What each symbol does to the objects:
from | % & $ § ! * + ^
jn | none rr none none none cz nz none
pb | pq zl zm jc nc zq pc hb
td | none none lg none bp none bg none
bg | fb dl bz qb rj mp td jd
jq | cm tp hp rj qb mj tz dr
hd | zm none pq none none none none tt
hj | mn none hc none none tt none none
bd | none none none none none pc zq rr
hl | cn tt rz none none none none none
gg | rz hb cn rn hz nz cz zl
fl | hb rz tt zz jp hc zr pq
qg | none none none none zq nc none zp
hz | qt bz dl jg gg jf hh bt
rz | gg fl hl zn qt rt ht lz
hh | none lg none none cz none hz none
hf | none bp cz none none none cn none
ng | none none none none rr lg zp none
mr | lg none none none zr none jp none
zb | none pc none none none none zl cz
zl | lz pb nt ml bt rl zb gg
jr | zr cz bp zj lg rr hb pc
gf | pc none none none none none pq zr
zr | jr ht tr bn mr jh fl gf
bt | none nc none none zl none none hz
cm | jq none zz tt none none none none
pc | gf zb sr dz tm bd pb jr
tm | none none none none pc none nc lg
jp | bz qt fb pp fl gq mr jb
pr | none none none nc jc none none fc
ld | none none none rr none zj sm none
rj | tt cn hb jq bg mn bp zm
pq | pb lz hd sd jb dp gf fl
jd | none none nc none zm none none bg
mj | none none sm mn none jq none none
rr | jh jn gm ld ng jr rq bd
ml | none jc none zl none none none rn
mp | none none zp none mn bg none none
pp | fc none none jp zz none none none
lz | zl pq none none none none none rz
tl | none none none lg zj none fc none
lg | mr hh td tl jr ng bz tm
jt | none none zq none none zm none mn
zm | hd nt pb dr jd jt sr rj
gm | none none rr none none bp mn none
zq | dp rl jt rp qg pb bd rq
jh | rr none none none none zr hc none
nz | rt rq pf th jf gg jn rl
rl | none zq none none none zl none nz
hp | zz rn jq hb fc sm zj jc
fc | pp jg qb bz hp sq tl pr
rq | hc nz mn sm zp hb rr zq
tz | none none zj bp none none jq none
sd | jc none none pq none none none zz
qb | none none fc bg jq none none none
ht | cz zr none none none none rz none
sq | none none none zp sm fc none none
dp | zq none none none none pq none hc
gq | zp none none none hc jp none none
dr | none none jc zm none none none jq
fb | bg none jp none tt none none none
rn | zn hp tp gg jg th pn ml
zp | gq jf mp sq rq bz ng qg
th | none sm none nz none rn none none
bn | zj none none zr none none zz none
pn | none zj none cz none none rn none
jg | none fc none hz rn none none none
tt | rj hl fl cm fb hj tr hd
hb | fl gg rj hp bz rq jr pb
zn | rn zz none rz none none none none
cz | ht jr hf pn hh jn gg zb
zj | bn pn tz jr tl ld hp dz
gs | sm none none hc none zz none none
tp | none jq rn cn none none none none
rt | nz hc none none none rz none none
dz | none none none pc none none jc zj
nc | jb bt jd pr pb qg tm bz
mn | hj pf rq mj mp rj gm jt
sr | none none pc none none none zm bp
qt | hz jp none none rz none none none
jf | none zp none none nz hz none none
pf | none mn nz none none cn none none
nt | none zm zl none none none none cn
sm | gs th mj rq sq hp ld rp
hc | rq rt hj gs gq fl jh dp
bz | jp hz bg fc hb zp lg nc
bp | tr hf jr tz td gm rj sr
jc | sd ml dr pb pr rp dz hp
tr | bp none zr none none none tt none
rp | none none none zq none jc none sm
jb | nc none none none pq none none jp
cn | hl rj gg tp dl pf hf nt
zz | hp zn cm fl pp gs bn sd
dl | none bg hz none cn none none none

The rows follow the links: the fewer symbols apart two objects are, the more alike their rows tend to be.

Each row is also shifted at random along 4 hidden directions that mean nothing.

Some objects, each with a row of numbers:
rr: -165  -424   143    -3  -200  -250   -85  -157   334   241   450   203  -389  -191  -342    88    71   244  -213   -57  -256   182  -184  -207   192   112   114  -370   129  -322   -42   578   179    13  -347   -93     4   -71  -185
hh:  356   -92   -22   -44   236  -107   141  -336  -102   182   195   130    75   147  -298   558   350   285  -335  -167  -233   125   195   102     0    69  -100  -438   170    -1   -33    50  -123    73   214   134  -202   -19    -4
cn:  516   103   179    80   217   427   -17  -320  -188  -225   284   119    27  -131   129   139    77   332  -335  -108   249  -105   157   157   -11   263   284  -408  -173   -99   365   -53    16  -114  -353    36     1  -146   187
rl:  -16   110  -294   264  -407  -337  -268    62    48    85   178  -116   248    77   386  -564  -362  -226    22   269    65   137   394  -345  -324  -151    97   312    96  -120  -229   123    78    10  -101  -419   -72  -446   401
mp:  511   -39   118  -137  -128   359    59  -130   319  -185   278   208  -215    36    -5   515   250   211   -32  -164   206   -73  -118  -126   146   243  -206  -515  -107  -234   266   511    76  -112   216  -100   165  -139   -85
zm: -545   -37   201   -74   314   348  -440  -141  -131  -341   477   232  -362  -235  -244  -279    11  -265  -160  -192   182  -182  -491   201   260  -200   145  -321  -216   -93   338    29   487  -186  -287   212   210    84  -107
ng:   -9  -383  -309   114  -293  -224  -173    40   125   124   239   101  -324   136    50   386   153   247  -146   171  -123   314   289  -279    75   161  -362    60    99  -200   -33   461    36    65   209  -186   -46  -170   -72
tz:  376  -169   190   336   126   423    27   -96  -111  -378   -64  -130  -213   -31  -394     1   125   281  -324   -13    94   160   235    35   278    20    30   296  -101  -146   420  -268  -299   175  -216   278    13   655  -367
jn: -245  -261    85    67  -167  -168  -161  -286   213   180   364   169   -71  -180  -189    39     8   236  -436   -62  -163   206   -77  -215   -57   142   276  -269   171  -256   -63   415   169    17  -350  -303  -179   -95   100
mj:   25    -2   -96   291  -383   306    10   141   203  -284     9  -235   -83    15   172  -133   -42   203   -74    95   222   -20    92  -289    26   172   -30   490  -113  -200   311   233  -216     1  -123  -134   117   303   -50
mr:  277  -281  -293     6    74  -216  -159    60  -273   146  -333   121  -247   275    17   269   163   330  -194   413  -132   364   691   -16    41   157  -398   136   130    95   -33   -53   102   144   257   167   -42  -113  -156
sd:  460   -18   104  -459   268  -157  -278     9   -77   139    40   148  -210  -248    -1  -200  -186  -230    61    23   -37  -103  -899   203   110   -61   215   -99   -34   107  -152   -22   729  -120  -247   147   120    -4    37
th: -145   234   417  -188  -245    -8   375  -267   529   157   171   -35   191  -222  -314   170    57  -112   -77  -449  -237  -398  -805    -3    68    55   383  -199  -156    -4  -107   283   -73  -104  -230  -226  -188   386   -30
cz:  140  -199  -181   241   162  -338   161    58  -225   207   158    -9   337    23   125  -159  -331   130   -16    97    10   364   357    28  -377   149   241    46   424   -29  -203  -361  -224   165  -169   -92  -128  -531   451
jr: -497  -317   153    38   252  -183   256    90   -75   203   293    74    29  -144  -252    22  -124    -4   303  -175  -222   177  -278   137    24    11   195  -268   366   -12  -175  -257  -118   164  -141   117    81  -225   -20
hz: -241    72   -14   -29   271  -187  -159  -369  -181   177   362   119  -132   145   112   578   324   317  -574   -41  -127   -25   -17    82    45   259  -158  -251  -279  -216    32   167    55  -142   162   124  -223    24   -64
hp:  554  -110  -221    69   226  -290   105   219  -254   273   388  -133   -21   -92   417   -63  -287   228   377    42    41    -1  -530   117   -60   367   111   348    98   -61  -205  -220   -15   -87  -130    87   139  -185   208
zr:  424  -235   260  -155   148  -135   180    12  -121   176  -537   122   -81  -101  -317    54    17   282    92   142  -200   240   479   103    97    71    90  -276   171   208  -125  -276   -17   167  -145   274  -111   -42  -292
pb:   65   -79   126  -126   378  -217  -315   -55  -123   168   585   220  -200  -257    74  -255  -248  -389   200  -244   -87  -152  -633   138    25  -203   160  -485    22   -50  -180   -58   508  -194  -243   102   130  -473    -9
rz: -946   388   184  -306   186   -85   260  -157   -41   171  -452     2   402  -142    18   -44   -66  -110    32   -56  -115  -304  -262   167  -189     6   361  -117   -77   312  -246  -306    16   -79  -140   -34  -226    -8   214
fb:  727   111   120  -267    66   398   197   -24    -5  -226  -428   109   -19   138    12   467   241   226    49     2   171  -115   344   101   125   122  -314  -388  -122   139   242   -55   -78   -21   308   173   102     9  -202
pq:    4   171   299  -183    75  -143   -68    30   -30    37  -491   114    41   -81  -157  -428   -92  -416   178     6  -131  -204    89   169    67  -371    98  -211  -151   262  -151  -214   183    77   -60   170    13    53  -202
tr: -120  -289    46  -320   181   370   282   141  -115  -172  -271   141    69   -93   -41   -18  -192    89   385    92   375   146  -137   181   -29    23   135  -209   412   315   146  -279   120   148   -90    69   285  -489   181
rp:   21   254   153    71  -486   -61   240   245   411   -19  -122  -292   351   -39  -166  -393  -209  -595   489  -189  -113  -211  -287  -166   -34  -429   100   306    16    42  -241    31  -288   -37    81  -211   -24   302   -60
pc:  110  -198   -44   168    83  -199    -6   230  -165    57   117   -43   133   -40  -203  -490  -226  -442   345   -32   -11   251    74   114   -98  -380    97   -38   352    81  -239  -273    11   115  -105    45   129  -297   114
pf: -338   232   -43   121  -379   295   211     3   252  -237    10   -50   365   -19   184   -49  -136     6    25     5   321   -84   156  -202  -197    87   200     6    47   -41   182   134  -212   -17   -72  -341    29  -163   283
gm:  921  -246   462   -69  -212   438   209  -214   436  -184   257   262  -279  -230  -508   311   172   259  -156  -301    67   -33    17   -47   293    98   209  -801   -11  -180   341   359   -26    66  -322   -52   100    19  -245
zp: -547   237   101   -53  -350   -52   324    25   437   119     6   -61   113   127    19   349   257  -117   278  -189  -127  -242   -88  -110    59   -18  -246  -173   -69   -12  -156   290  -301    31   368  -194    -3    47  -122
gq:   11    27     5  -413  -257   -97   235    76   271   219  -234   166   143    73   127   432    70   -19   367   -21   -64  -145  -290   -76   -17   153  -238  -292    41   160  -212   291    94   -48   412  -266    78  -371    81
qt: -344   264   160  -391   173  -119   190  -252     3   134  -418    93   202   170  -139   451   309    67  -217   -82  -220  -275   -65   188   -23    56  -100  -324  -175   225  -105   -20    28  -116   310    99  -244   152   -27
lg:  463   -82  -105    90    -3  -132   544   260   -64   197  -105   -86   326   237   -52   401    52   -55   517  -102   -56   124   339   143  -128   -45  -291  -216   439   144  -281  -231  -545   220   541    42    25  -364    55

Start, symbols taken left to right, then the object you end at.
Answer with the object's name.
 119  -136  -240    56   261  -186  -528    24  -244    20   303   -75  -409   110    24    54   210  -189  -245    37  -101     5  -273    14   149   -89  -360   347  -201  -256    19    73   368  -151   241   238   -76   329  -153
§ $ ^: bg
 569  -241  -128   184   122   262  -105   160  -179  -271   219    36   -40   -53   -27  -430  -276  -227   200    83   297   295   269    32   -65  -214    20   -53   301    -9   199  -182    87   103   -96    44   237  -405   209
$ +: pb
-215   115  -137  -137  -425  -178   141   234   304   152  -382  -177   120    25   265  -128  -241    64   364   197     6    32  -287  -255   -94   166    55   498    -3   141  -244   182    73   -14   -39  -345    13   104     4
§ + %: rr
 537  -299  -178   308   112   269  -177  -169  -277  -291   248   140   -54   -54    95   -73   -66   387  -409   216   328   442   532    -6  -151   225   201   -42   161  -146   307  -100   -32   102  -273    28   -17  -331   263
+ + &: bp
 159  -155   -95   301    48  -195  -363  -143  -225   -84    34    12    56    64  -285  -454   -81  -142  -332    82  -129   217   527    40   -90  -317   181    46    83   -50   -33  -218    13   158  -193    58  -289    -9    71
& & ^: cz
 509  -468  -262   276  -239  -302  -276    83   147   176   362   -25  -373   -14   131    -1  -135   348  -139   286   -73   467   -47  -364    52   299     1   426   220  -266   -49   388    78    28  -260  -245    47    -9    -1
* + * !: sq
 328    50   -78    30  -301   -97    71    16   230   125   119   -84  -155   144    38   386   219   141   -79   -73  -138   -53  -132  -244    92   141  -245   207  -161  -156   -38   400  -110   -61   219  -182     7   236  -182
§ $: mp
 335    80   -75  -188   323  -172   116   -62  -131   175   376   -21  -207    39    70   531   236   118     8  -231   -72  -164  -601   135   158   226  -254    25   -70   -67   -98    91    92   -92   216   219    27   165   -64
% % * !: sm
-446   210  -169   148  -351  -128    -8  -107   200    46   -52  -121    71   223   113   257   213   177  -361    48  -141    25   469  -313   -56    93  -200   202  -230  -167   -57   324  -264   -51   289  -176  -283   149    -7
! &: rq
 863  -478  -162   109   256  -306  -123    79  -299   296   500    68  -277  -132    38    66  -166   370   -12    57   -74   393  -379    33    60   279    57   208   344  -168   -57   -79   211    11  -291   105   109  -120    47
! +: fc
-1106      1     74   -111    211    386   -232     -3   -213   -314   -309    114   -243    -73     60    -96     85    195   -176    201    221    -85    106     66    211    143     30    195   -298     87    370    -94    226    -85   -211    210     76    235   -108
+ $ *: jh
 -94  -258    37  -198   222  -204  -275   117  -141    30  -183    96    -8   -79  -231  -351  -217  -269   210    87  -108   170   -69    62    -5  -278    74  -188   227   187  -121  -158   376    99   -57   116    30  -271    12
^ &: ht
-324    73  -111   140  -373  -118  -339   -64   238   -33    -2   -61  -198   227  -112    30   319  -197  -211    45  -169   -23   399  -258   196  -268  -327   119  -233  -148   -67   392   -51   -21   336   -97   -91   214  -289
! * & +: zb
1182  -508    53    29   371  -222  -563  -203  -138    91   482   179  -537  -208  -276  -164    57    81  -427   -53  -207   213  -382   113   285   -40   118   -93   101  -218    79   160   536   -23  -363   262     5    90  -145
§ $ $: pc
